Here is a tiny trained network, its code and every weight. The questions are about switching its units off for an input and a target symbol, where a switched-off unit gives its printed mean instead of its output.

import numpy as np


def w(rows, s, z=0):
    codes = np.array(rows[::2]) - 128.0
    scale = np.full(codes.shape[1], s)
    scale[-1] = z or s
    return codes * scale


def f(y):
    return np.maximum(y, 0)


def softmax(a):
    e = np.exp(a - a.max(-1, keepdims=True))
    return e / e.sum(-1, keepdims=True)


def log_softmax(a):
    a = a - a.max(-1, keepdims=True)
    return a - np.log(np.exp(a).sum(-1, keepdims=True))


def net(x, mask):
    ids = ['αβγεζθξσω'.index(c) for c in x.split()]
    T = len(ids)
    res = E[ids] + P[:T]
    q, k, v = (res @ M[0].T for M in (Q, K, V))
    z = softmax(np.where(np.tri(T) > 0, q @ k.T / 2**0.5, -1e9)) @ v
    res = res + np.where(mask[0], z, O[0][:, -1]) @ O[0][:, :-1]
    y = f(res @ A[0][:, :-1].T + A[0][:, -1])
    res = res + np.where(mask[1:9], y, B[0][:, -1]) @ B[0][:, :-1]
    return log_softmax(res[-1] @ U[:, :-1].T + U[:, -1])


Q, K, V, O, A, B = {}, {}, {}, {}, {}, {}
E = w([
[142,132,137,103,90,123,71,123,174,134,157],'α',
[137,116,138,102,131,196,128,161,128,159,1],'β',
[156,143,119,68,89,107,83,125,118,152,132],'γ',
[145,158,110,119,139,110,99,122,153,161,100],'ε',
[103,123,143,130,151,152,117,191,85,105,112],'ζ',
[151,135,127,121,157,163,123,103,120,156,169],'θ',
[87,135,113,129,149,172,120,169,70,100,125],'ξ',
[175,98,131,103,144,99,123,121,184,116,116],'σ',
[118,93,137,139,159,120,131,222,119,90,117],'ω',
],0.023)
P = w([
[101,160,210,61,171,194,15,163,167,193,107],'0',
[166,220,175,145,50,173,114,162,152,135,113],'1',
[189,236,161,157,20,161,140,165,149,124,110],'2',
[134,136,141,140,75,145,116,85,112,121,105],'3',
[131,109,115,148,59,142,128,76,127,134,104],'4',
[135,99,101,90,163,161,74,127,127,139,129],'5',
[131,97,76,115,147,145,101,125,134,107,138],'6',
[177,127,16,142,145,115,139,209,160,63,172],'7',
[111,46,41,79,198,131,83,110,135,84,138],'8',
[122,37,12,99,173,130,103,118,153,98,144],'9',
[148,86,2,92,227,124,95,210,163,70,183],'10',
],0.0091)
Q[0] = w([
[254,166,67,80,136,185,78,123,184,164,144],'H0',
[131,97,148,132,101,123,139,30,140,179,108],'H0',
],0.018)
K[0] = w([
[130,66,39,130,157,118,151,124,124,109,143],'H0',
[167,175,118,208,39,112,247,117,113,82,127],'H0',
],0.015)
V[0] = w([
[177,97,162,100,76,99,84,91,232,121,249],'H0',
[165,41,189,136,125,79,120,191,215,80,2],'H0',
],0.0074)
O[0] = w([
[30,117,138,89,129,123,155,153,145,223,111,252],'H0',
[128,61,165,245,133,136,149,117,76,166,186,130],'H0',
],0.012,0.0032)
A[0] = w([
[80,100,137,116,124,181,154,191,120,165,75,103],'N0',
[138,157,106,98,119,77,95,68,196,102,95,1],'N1',
[127,152,89,88,92,96,90,124,166,149,117,173],'N2',
[119,132,134,106,181,164,246,141,125,161,74,72],'N3',
[141,108,139,144,131,154,132,139,91,60,112,121],'N4',
[156,121,150,154,156,87,154,70,121,152,187,91],'N5',
[150,156,122,103,131,120,99,162,89,97,116,143],'N6',
[94,128,160,133,145,117,171,154,78,151,176,41],'N7',
],0.013,0.0075)
B[0] = w([
[193,85,83,119,90,167,210,132,106,88,169,223],'N0',
[136,160,121,84,195,150,229,100,120,206,191,186],'N1',
[114,121,175,185,130,134,80,156,99,53,84,251],'N2',
[105,200,209,153,165,1,47,85,78,165,137,170],'N3',
[77,189,126,81,128,127,114,161,173,200,136,164],'N4',
[150,221,56,37,77,118,109,202,34,115,132,157],'N5',
[85,67,199,127,116,98,161,81,128,114,165,183],'N6',
[147,99,82,138,98,96,75,30,241,106,15,159],'N7',
],0.0087,0.015)
U = w([
[113,98,95,123,103,242,208,172,157,123,163,126],'α',
[31,98,206,215,153,97,143,139,89,195,249,114],'β',
[122,92,140,99,90,130,102,174,55,56,83,2],'γ',
[93,120,135,222,151,116,18,171,127,144,50,151],'ε',
[180,95,124,192,122,125,58,66,133,50,122,118],'ζ',
[70,195,121,30,141,104,96,140,184,160,92,180],'θ',
[207,104,150,123,162,184,222,97,97,94,191,142],'ξ',
[115,125,114,87,102,63,155,107,170,254,173,207],'σ',
[194,156,93,94,110,144,124,173,82,134,155,73],'ω',
],0.0074,0.0049)

Each question gives the input, a string of symbols that net reads in full, and the target symbol t.
The units are the heads (2 rows each of Q, K, V and O) and the neurons (one row each of A and B). Each row of codes is followed by its name. A weight is (code - 128) times the scale printed after its matrix; where a second scale follows, it is the last column's (O, A, B and U).
mask holds one flag per unit, heads first, then neurons. A switched-off unit (its flag False) gives its mean, the last column of its rows in O or B, instead of its output. The means were averaged over made-up inputs and are rounded, as every weight is.
A unit's drop is (log p(t) with every unit on - log p(t) with that unit switched off) / (log p(t) with every unit on - log p(t) with every unit switched off).
The circuit of an input: a set's keep is (log p(t) with only the set's units on - log p(t) with every unit switched off) / (log p(t) with every unit on - log p(t) with every unit switched off). Starting from all 9 units, units are removed one at a time, each time the one whose removal leaves the highest keep (on an exact tie, the one counted first), for as long as the keep stays at least 0.8.
units of the circuit, in order: the units of the circuit, biggest drop first
unit that matters most: the unit with the biggest drop
top k neurons: the k neurons with the biggest drops, biggest first
drop of u: that unit's drop, to one decimal
input α β ω ε α α ε σ β ω α, target ω: units of the circuit, in order => (H0, N5, N6)
input σ α α γ θ ε α ε α θ ω, target ζ: units of the circuit, in order => (N7, H0, N0)
input ε ζ ξ ε ξ γ, target ξ: units of the circuit, in order => (H0, N1)
input ζ α ζ α ε α ζ ζ ζ, target β: top 3 neurons => (N4, N6, N0)
input γ ε ξ θ ε ξ α σ, target σ: unit that matters most => N2
input ζ θ α β θ α ε α, target ε: units of the circuit, in order => (N0, N1, N2)
input ω θ ε ξ ξ α ε ω ξ ξ, target ε: top 4 neurons => (N7, N0, N1, N4)
input θ ζ α ω ζ α σ α α ω σ, target ω: top 3 neurons => (N5, N2, N6)
input ζ α ξ ξ, target β: top 3 neurons => (N4, N0, N6)
input α γ β α ε ξ, target σ: units of the circuit, in order => (N3, H0, N7, N0)
input θ ζ ε α γ ξ ζ α, target ξ: top 2 neurons => (N1, N6)
input ξ α ε β θ α ε σ, target σ: top 2 neurons => (N2, N7)
input ξ θ ε α ε γ, target ε: units of the circuit, in order => (N0, N2)
input α ε θ ω α θ α α ε, target ε: top 3 neurons => (N0, N1, N6)
input ε ω θ ξ α σ β α ξ ξ, target α: unit that matters most => N3
input θ α α σ α ε α α α ξ, target γ: top 2 neurons => (N1, N0)
input θ σ α ε ζ α, target ζ: top 2 neurons => (N1, N0)
input ω ε α θ γ, target θ: top 3 neurons => (N1, N0, N2)
input α ζ α θ ω, target σ: units of the circuit, in order => (H0, N2)
input σ α ζ, target ζ: unit that matters most => N7
input α β ω ξ α ξ ζ ξ, target σ: top 4 neurons => (N3, N2, N7, N0)
input ε ζ ω ε α ε α ζ, target α: units of the circuit, in order => (N3, N2, H0)
input θ ζ ε θ θ α θ ε, target θ: top 3 neurons => (N1, N0, N2)
input ω θ β θ ζ σ θ ξ ξ α ω, target ε: drop of H0 => 2.4
